Here are made-up elements, facts about them, and rows of numbers that follow some of those facts. Name the element behind each unnamed row.

Facts:
{z148, z469} χ z621
{z149, z286, z517} χ z990
{z149, z770, z904} χ z83
{z149, z184, z384, z894} χ z308
{z184, z242, z71} χ z683
{z184, z197, z735} χ z889
{z184, z632, z768} χ z541
{z188, z852, z970} χ z603
{z190, z92} χ z877
{z190, z635} χ z105
{z190, z944} χ z288
{z194} χ z504
{z197, z632, z894} χ z868
{z197} χ z740
{z238, z469, z691} χ z843
{z238, z243} χ z978
{z238, z517} χ z567
{z242} χ z581
{z243, z894} χ z713
{z243, z249, z78} χ z470
{z243, z78} χ z884
{z249, z469} χ z837
{z249, z993} χ z23
{z249, z633, z690} χ z143
{z249, z525, z632, z894} χ z710
{z261, z468} χ z891
{z261, z630} χ z487
{z286} χ z616
{z286} χ z122
{z33} χ z276
{z338} χ z535
{z355, z571} χ z918
{z384, z944} χ z442
{z459} χ z986
{z468, z517} χ z302
{z469, z635, z71} χ z196
{z469} χ z60
{z486, z852} χ z285
{z486} χ z280
{z486, z944} χ z162
{z517} χ z399
{z525, z736} χ z882
{z526, z71} χ z151
{z546, z852} χ z694
{z571, z709} χ z169
{z630} χ z542
{z633} χ z472
{z635, z904} χ z95
{z690} χ z507
{z690} χ z39
{z690, z993} χ z496
{z691, z92, z993} χ z314
{z691} χ z445
{z709} χ z545
{z709} χ z624
{z71, z833} χ z604
{z735} χ z751
{z735, z920} χ z625
{z736} χ z591
{z742} χ z866
{z770} χ z217
{z770} χ z907
{z772} χ z10
{z833, z944} χ z290
{z894} χ z392
{z92} χ z785
{z92} χ z449
{z92, z937} χ z111
{z937} χ z655
{z937} χ z584
{z964} χ z264
{z995} χ z721
z105 ξ: z571, z889
z113 ξ: z391, z517
z149 ξ: z833, z299, z111
z151 ξ: z143, z472
z162 ξ: z286, z507, z904, z496
z183 ξ: z507
z184 ξ: z995, z683, z918, z624, z92, z584
z194 ξ: z535, z391, z526
z196 ξ: z683, z621
z197 ξ: z591
z20 ξ: z583, z571, z624
z23 ξ: z242, z986, z884, z624, z399, z78
z238 ξ: z122, z995, z866, z621
z243 ξ: z837
z249 ξ: z633, z683, z10
z264 ξ: z785, z542, z92
z285 ξ: z772, z92, z541, z635
z288 ξ: z785, z542, z391, z970
z302 ξ: z884, z621, z772
z33 ξ: z242, z327
z338 ξ: z990, z776, z78
z355 ξ: z423, z525
z384 ξ: z833
z39 ξ: z616, z740, z571, z169
z392 ξ: z535, z78
z445 ξ: z616, z327, z735
z468 ξ: z721, z735
z469 ξ: z459, z126, z423
z470 ξ: z993, z584, z496
z486 ξ: z986, z423
z504 ξ: z10, z526
z545 ξ: z190, z621, z399, z60
z546 ξ: z690, z442, z742
z567 ξ: z591, z721, z78
z604 ξ: z701, z625
z605 ξ: z937, z308
z630 ξ: z276, z736
z632 ξ: z621, z92, z525
z694 ξ: z10
z709 ξ: z986, z83, z621, z882
z710 ξ: z122, z866, z884
z751 ξ: z882
z759 ξ: z785, z701, z188
z768 ξ: z217, z603, z889
z770 ξ: z327, z655, z472
z843 ξ: z261, z535, z423
z852 ξ: z683, z83, z487
z891 ξ: z837, z126, z625, z884
z894 ξ: z603, z904, z625, z526
z920 ξ: z690, z993, z290, z721, z742
z944 ξ: z280
z964 ξ: z740, z889
z978 ξ: z633, z496
η 363 <- z10, z111, z113, z122, z149, z169, z183, z184, z196, z197, z217, z23, z242, z249, z264, z288, z290, z302, z327, z33, z338, z39, z392, z399, z423, z442, z449, z468, z469, z487, z504, z525, z535, z541, z567, z581, z584, z591, z60, z603, z616, z630, z632, z633, z635, z655, z690, z691, z694, z701, z709, z736, z751, z768, z83, z833, z837, z866, z868, z877, z882, z904, z907, z918, z92, z920, z95, z986, z990
η 360 <- z105, z162, z188, z391, z459, z470, z542, z546, z621, z625, z742, z770, z937, z993, z995
η 610 <- z126, z194, z243, z261, z285, z286, z299, z384, z472, z486, z496, z526, z604, z605, z713, z772, z776, z852, z884, z889, z894, z964, z970
η 112 <- z143, z148, z151, z190, z20, z238, z276, z280, z308, z314, z355, z445, z507, z517, z545, z571, z583, z624, z683, z71, z710, z721, z735, z740, z759, z78, z785, z843, z891, z944, z978

Some elements and their rows:
[  4 -10 -32   5   2  16  43  42   2   5 -17 -22  15   8  -9  14 -24  -9
  -9   8 -14   2  21   3   3  20  -5 -11  21]: z507
[  4 -32 -21  14  24 -29  18  28  -6   7  -5  -4  -9  14 -23 -20   2   8
  11  23  -5   8  -4   6   5 -11   1   5   8]: z759
[  3 -20 -29  13  -3  19  49  28  14  12 -24 -29  18   2 -14  29 -22 -14
 -15  -7 -10  11  28   6   2  24 -13  -8  31]: z143
[ -6 -58  -2   1   2 -15   4   5  35  13  10 -20  33  -9 -28  45  -7 -12
  -4 -10  22 -24  38  22  23   5 -27  23   1]: z683
[ 15  -7 -11 -32  11  23  -6 -27 -12  -6  30 -11  24  28  -6 -50   1   7
  10  14  20 -22 -29 -12 -20 -19  -2   2 -30]: z188
[-18  19   2   1  -5 -10   3 -18   5 -35 -37 -12   9   6 -10  -1  -5 -10
  17 -14  -6 -17 -18 -24 -25  -1  -2  18  39]: z918
[-16  34  12  -2  19  36  -3   9 -22 -23  40   2 -21  -5  32 -22   0  33
 -11  16 -34 -18  15  -3 -28  10   7 -43 -35]: z92
[-18  25  12  -1  -2   2  -7 -10 -13 -21 -12  -6  -5   1  -3  -1  -5  -3
   5  -6   5 -17  -9 -13 -20  -3   3   2   9]: z701
[-14  31   2   0  -9  -4   7 -19 -21 -12 -18   8  -1  -2   2  11 -24  11
  20 -10 -10  -9 -15 -17  -7 -21 -18   9 -14]: z423
[-20  47  13  -7   8  37  -2  14 -24   6  -7  -1 -21   4  21   1 -12   4
 -11  12  -5   1  15  -7 -11  16  27 -30   0]: z633
[-14   7  20  -1  -7  -6  -7 -15   0 -10  -8  -7   4 -16  -4  20  -9 -14
   0 -19  11 -21  -1  -7  -7  -9 -10  14  10]: z217
[ -9  33  -1  16 -13  18  19  -3  15   3 -16 -14  10 -23  18  46 -21  -9
 -28 -24 -12   5  21   1  -4  14 -10 -24  23]: z837
[ -9 -10  14  -2  -7 -13 -10 -17  18 -38  22  -8  29 -47   0  26  14   2
 -13 -30   3 -29   2  -5 -17  -5 -36   2  -1]: z290
[-11   9  21   3 -19  -2 -10 -23  17  23 -22 -10   8 -31  -2  59 -21 -31
 -12 -30  22  -9  16   2  16   0  -8  20  24]: z868
[ -7  16  16   2 -11  -4  -6 -16  -1  -7 -22 -10   0 -20 -12  18  -4 -19
   4 -16   5 -13 -11 -14 -10  -2   5  21  20]: z616
[ -7   6  26   0 -19  -2 -14 -23  15  12 -14  -8  15 -29  -3  58 -12 -22
 -16 -29  20  -9  13   7  13  -1 -10  21  22]: z541
[ 11 -22  14   4 -24  -8 -34   8  -5  29  32  40 -13   5   7 -18  36   9
  -7   3  23  22   6  31  31  -1   9  12 -44]: z384
[  0  -5 -12  -3 -37  17   0  -4  -2 -12 -11  21  13  32  -5 -26  15  -7
  14 -15  -3   2  -4   0  -2  15  -7  20 -17]: z126

Name these rows:
No name comes twice in this set of rows, the named rows included.
[  1 -16  -4  -9 -32   8 -17   1  -9 -25  12  26  13  28  -8 -51  31   7
  17  -5   0 -14  -5  -5 -13  13  -4  18 -34] => z970
[  1 -53  -3  -3  24 -14  -7  29 -20   5  57   5 -21 -18  -8 -29  17  35
   8  41   1 -12   5  19  10 -16  -9 -11 -52] => z944
[ 15  29  -8  26   7  -7  25  -4  27  -8 -17   5 -10 -29  30  43  -8  10
 -23 -10 -35  41   7   3  10  12   2 -35  35] => z23
[  7 -34 -18 -21  -2   2  25  21   5 -13 -16 -17  13  -9 -36  -6  -3  -5
  18  19  -6  -7   1 -11  -8  16  -7  18  18] => z721
[  8 -39 -24  15  14 -41  33  12   6   5 -32 -10  -4  20 -31  -5  -8 -11
  26  13  -8  12 -12  -4  12 -10   5  22  29] => z891
[ 12  -9 -11  30 -18  -9 -14  23 -24   1   0  23 -19  38   3 -53  29  -2
 -10  -7  -5  16 -25  19   4  -5  23  12 -15] => z964
[  3 -25  -9   9  31   5  21  31   5  31  18   0 -43  15   9 -12 -25  24
   5  39 -22  13  26  20  26  15  34 -11 -18] => z238
[  7 -26   0  -5   5 -15 -31   8  -2 -25  31  41 -11  44   3 -64  43  30
  20  16  -7   4  -9  12   5   9  11   8 -43] => z852
[-12 -35  10 -20   1  20   0  28 -23  23  52   0  -7 -19 -12  -6 -12  17
   2  28  11 -19  28  17   8   6  -8   4 -57] => z71
[ -4 -34  13 -31  -6  18  -2  25 -24  39  19  -4 -26 -12 -29 -12 -18  -1
  18  32  19 -19  22   5  18   6  15  33 -30] => z735
[-12 -25 -14  -5   3   5  12  31 -40   2  -8 -17 -26  24 -31 -58 -19  -5
  23  26  -8 -25 -14  -5 -16  -1  23  20 -11] => z571
[ -2 -11   7  27  25 -35  -9 -25  58 -21  21  -4   9 -15  25  47  11  21
 -23 -27 -12   5  26  21   9  -2 -17 -26  21] => z196

The same elements again, as new rows of numbers:
Some rows with their names:
[  5   0   4   0 -14  15 -34  -6  -5 -25   4   3   4 -14  10 -11   5  -2
 -16 -11  32  19  22 -22 -31  31 -23  -4 -42   7  -9]: z469
[ -9  20   0  -8   6  16   5  -7  20  31  16  14  -8  -6   6   8 -10  -5
  -3  11  -4   4   9  -6 -12   8  10  14   4 -10   2]: z423
[ 35   5 -10 -44 -25  -9  -9 -11 -19 -25  17 -17  12  19  -6   3   0   6
  45   6  -2  32  54   0 -26   6 -21  25  14   8  -7]: z486
[ -5 -16  15   0   6 -20 -33  17  -4   6   0 -15   5 -32 -10 -26 -11 -15
 -25  19  -7   3   7 -22  -9 -21  10 -25  -3  -5 -18]: z196
[ 15  -7   1   6  -2 -13   9  64 -27  10 -25 -10  -9 -26   3   4  12   0
   5  21 -14 -10 -35   9  19 -26   7 -10  17   0  -5]: z683
[-10 -11 -10   8 -12   5 -26 -10  -5 -21  11 -10  -5 -29   8 -13   3   5
 -19 -35  32   3  -1  -8 -28  35 -18 -22 -64  -6   0]: z249
[  2  10  -7 -16 -16  11 -31  15  12  -9   8 -14 -15 -18   7  -9  -3  -8
  -5   2  11  20  18 -20 -24  22 -26  -2 -39  -4  -5]: z635
[  2   3  -9 -12 -14 -10   6 -42  -7 -29  14   3  16  37  -2  -7   1  27
  34 -16  -8   6   5  23   5  -5  -4  19   4  -1  -7]: z964
[  7  -6 -10 -17 -12   2  22 -22   2 -15   0   0   1  34  -4   4   8  15
  22  -8 -24  -7  15  13 -19  -9  -3  22  23 -15  12]: z776
[ 11   7   2   9   8   4  21  -6 -14  27 -11  12  -4  13  -4  13  11   3
  31   2   8 -10 -21   9  15 -18  12  12  26  17  14]: z276
[ -3   9   4  23  11   4  -2 -18   4  11  18   9   5   2  -3  -5  -3 -13
   2   5  11   2  12  -2   1   5  18   9  -3  -8  -6]: z113
[ 15 -34   2   6 -11  -2   4 -28   9 -11 -30 -27  -5  -3   3  -9  10  23
  -7 -22 -34 -20  -9   2  -2 -29  12  -3 -15 -38  15]: z496
[-28  22  -5 -11   9  12   5 -14  28   9  18  11 -12   4  -1   3  -4  -2
  -9   3  -8   3 -11  -9  -2   4   6   6   5   2  -1]: z327
[  4   0   4   2   5   8  20  35   5   2 -10  -8  26  23  10  29 -17  -2
 -26  11 -17 -13  -2  18  58   3  10  -6  22  -2  -8]: z625
[ 14 -11 -15   4 -21  -2 -12   1 -20 -70   4 -18  26  15  14  -1  12  15
  18 -32   9   2   3  27 -23  27 -24  10 -33  -9 -21]: z894
[ -2  22  16  -4  18  -3 -14   2  35  21  26 -11 -20   3 -20 -14  -1  -9
   6  36 -16  26   8   0  39 -24  27   3  18  -9  -9]: z603
[  7   2 -25 -12 -15   8  26 -14  -7 -20  11   1  23  31  17  14   5  15
  17 -24 -12  -7   8  20 -27  16 -11  30  11 -15   1]: z261
[ 12  -4   4   0  -1   5  33  -1   7  21  -1  -2  25  28   6  36 -17   4
 -25  -5 -13 -24   6  13  40   6  10   4  13  -7   3]: z542

Which element is each row?
No name comes twice in this set of rows, the named rows included.
[ 25 -10  18  -4  -6 -27  -7   9 -11  -2   2 -34  16  19 -27   6 -16 -12
  -9   7   1  15  51   5  68 -11   7 -22  27  18  -1] => z162
[ 37  -1  22  14 -14  12 -10   0  -4  32 -34  -7 -13  -4   9   6  21   9
   4   3   0  -1 -16 -14  13 -34   1   4  -3  10  17] => z785
[ 22   5  -4 -26 -25  18   2 -28  10   4 -13 -14  -4  22   7  34 -12   8
 -12 -28   9  13  30 -17  21  18 -19  -7 -24  30  32] => z937
[ 14 -11   3  26  -6  11  -2  -9  -2  22 -34   0 -20 -14   5   0  23  15
   0 -12   5 -19 -39   1  21 -20  -1  -8 -17   5  20] => z507
[  4   1 -15 -20  -6   9  42 -15   5   4   3  -7 -10  19  -1  35 -11  -2
  -1 -25  -2  -1  22   8  32  25  -1  -1   9  21  30] => z742
[ -6  -6   3   0   3  -9   0  32   3 -51 -17 -17  23  13  -1   0   2  17
   7   9 -39  -8 -29  25  16 -24  -4  16  20 -13 -27] => z889
[ 25   3 -10 -15 -21   9  -2  18  10 -37  -2 -24   4  13   7   5  15  11
  17  -7 -20  13   7  14  -3   0 -22  22  -9 -15  -7] => z526
[  6 -12   9  15  -3 -13  -7 -18 -22   9 -35  12   4  -1 -10   0  13  17
  12 -11  16  -9 -28 -24   8 -29  -5 -13  -1  36   7] => z445
[-19   2 -12  -5  -8  24  -2 -22  26   2  -3  -1 -32 -15   6  -4  11   1
 -14 -37  12   1   4 -12 -33  26 -23  -8 -58  -2  21] => z690
[ 12  13 -11  16 -15  25  19  20 -25  -9 -13   6   1   2  20  27  24   0
  21 -22  25  -8 -31  10  -3  25 -16  19 -20  15   6] => z517
[ 37  13  -5 -26 -34   1 -19  21 -28   7 -16  -8 -27 -17   7   5  17  11
  24   1  23  26  -5 -17 -11  -8 -22  -4 -14  35  14] => z190
[ 15  18  -3 -23 -21  28 -29 -15  24  11   8  -7 -31 -17  17  -6  -2   7
 -12 -12  14  20  12 -29 -28  15 -29   0 -51  -9  20] => z92
[-15  16 -14 -23  -1   8 -10  30  18 -17  10  -2 -12 -16  -3   1   2  -6
  -7  11   2  17   6  -5 -19  25 -24   0 -14   8 -15] => z242
[ 10  -8   8  13   6 -20  -8  22 -27  -2 -26   7   8  -1 -11   5  16 -11
  18  16   6   0 -15  -3  16 -29  -6  -7  20  31  -9] => z151
[ -3 -23   4  -5 -13   9  10 -27   7 -20 -27   3  16  16   4   5   6  26
  -5 -20 -35 -11  -5  -7 -12 -27  -8  14   3 -15   9] => z472

Now the same elements, written a new way:
Some elements and their rows:
[-14 -15   0   8  -3  -6   3  -5   1 -20   1  20 -42   0  -5  15 -10  21
   0   8 -13  30 -12  -5  -5  -2  -9 -27  -6]: z624
[ 17   4 -15  -2  -7   0  -4  -8 -18   3 -12 -10   9  25   3 -17 -15  -4
   8 -12  19  13   4  12   5   0 -11  22 -11]: z605
[-16   9  -5 -15   9  -1   7   9   7  12   4  -9   4   7  -4   8   5  -1
 -17  -4 -13   1  18  -1   1  -6  -4 -21   4]: z603
[ -1  18  20   6  -5   9  -4   6  -3   5  -3  -6  26 -19   3   3  14  -4
  -1  12   3 -27  -6   9   6   3   0   6  15]: z635
[  6 -11  25  28 -22  10 -10 -18   2 -27   5  27 -15 -25   3   1   1  20
   8  45   8  -7 -48  19  -1  18   2  15   2]: z78
[ -1 -20 -18 -15  14  -5  20  -5  43  16  31   9  -5  14   0 -13  -1   5
 -11   1   6   0  21   0 -13  10  16  14  -7]: z392
[-21 -20  -1 -39  13  22  -9 -22  19  -2  63  12 -14 -38  -4  -9  28  34
  -1 -22  23 -14  51  40  31 -10   7 -53  35]: z535
[  0   1  27  22 -20  11 -16  -6 -21 -25 -11  13 -13 -33   0   9  -2  19
  16  24  -4   0 -41  14  -3  11   0   3   4]: z148
[-15 -14  -3  -1  -4  -8  -3  -5   0 -20   4  18 -45   0  -7  17 -11  20
   1   7 -17  27  -9  -4 -11  -3  -8 -25  -8]: z507
[-16   8  -1 -12  13 -10   9   8  16   8  14   2  -4   9   4  15   9  -7
  -9  -5  -5   2  23  -7   2 -10 -12 -23   6]: z83
[  3   0  29  27 -17   9 -15  -7 -22 -26 -10  14 -12 -33   1  11  -4  19
  16  23  -2   2 -38  12  -1   9  -3   3   6]: z190
[  6  17   0 -19 -19  11 -28  -9 -40  -8 -13  -9  23   4   6  -3  -8  -4
  18  -3  15  -8 -13  37  -2   3 -16  23   1]: z526
[  3 -13 -12  49  -4  15  -6 -22  -6   2  24   5  28 -72 -16 -37  17   2
   2  -6   0 -28  20  -3  32   2  18  30  29]: z33
[ -1 -20  -5 -26  -2   7 -15 -11  -8 -18  -5   2  10   9   9   9   7 -15
  -1   5  -4 -19 -25  -2   3   0   7  -4  -4]: z391
[ -8 -25 -14 -30   6  -2  -5  -9   1 -17  -2   7  -2  26  10  13   5 -16
 -11  -2  -7  -3  -9 -14   8 -11   0 -25  -7]: z542
[ 23  16  28  34  10  -1   9  16  -6  17   2 -10  24 -29  10  -8   9 -16
  26 -14  21  -7   8 -13  -1   3   8  28  20]: z632
[-21 -32 -40  73 -19  23   6 -16 -78 -49  12  14  46 -49   4 -32 -11 -45
  19  -1 -20  31 -44 -17  49  29 -72  70  46]: z772
[-17   7  -5 -15  12  -4  12   8  12  11   5  -4  -1  12  -3   9   6  -1
 -19  -3 -13   5  20  -6   3 -10  -5 -27   3]: z217

Name these rows:
No name comes twice in this set of rows, the named rows included.
[ 15 -11  11   7  -2  23 -16 -26  22   4  51   6   7 -71  -8 -36  37  26
   8 -10  36 -50  33  35  46   1  29  -7  31] => z338
[  5 -18   5   5  16 -14   1  -4   1 -16   7  20  -8  26  24  19  11 -36
  11  -8  17   6  -5 -37  18 -22 -17 -28   1] => z621
[ 29  18   1  16 -14  -6 -20  -3 -33   1 -11 -11  17  -1   6 -13  -6 -17
  34 -19  29  -7  -4  10   6  -5 -14  36  -4] => z852
[  5 -18 -23   2   8 -16  20 -10  61  16  31  14 -14  18  -5 -16  10  -4
 -22  15   6 -13  20 -12   9   3  14  11 -13] => z567
[ -3  -2 -19 -21  15  -9  13  11  17  21  11 -15  -7   5  -9  -6  -4   1
  -6 -25 -15   7  30 -11 -16   0  13   1  -7] => z288
[ -1   3 -23   5  13  -3  23  15  14  27 -16 -25   3  10 -20 -15  -6   3
 -28 -21 -22   8  32 -25   6  -7  20  -9 -11] => z39
[ 12 -25 -31  -2   7   4  10   4  -3   5 -37 -24   5  25 -16 -16  -9 -10
 -28 -23 -28   6   5 -39  14  -8  30  -9 -25] => z105
[ -1 -16 -21  -1  -4 -22 -10   1   7 -10  11   9 -53  -8 -17   7 -16  19
  15 -16 -24  20   2 -14 -21  -1   7  -9 -23] => z978
[ -7  -6  13  15 -12   4  -8  -5 -12 -21  -7  13 -26 -18  -5  12  -6  23
   6  17 -13  16 -25   4  -5   7  -3 -12   0] => z583
[ 23  15  26  35   8  -1  10  15   1  16   5  -4  21 -24  11 -11   9 -14
  22 -12  23  -9   7 -12   2   5   6  30  16] => z709
[ -1  14  29   8   2  17  -1   7 -11   6  -1  -6  31 -20   9   1  11  -4
   2   8  10 -16  -8  14   0   9   1  13  22] => z525

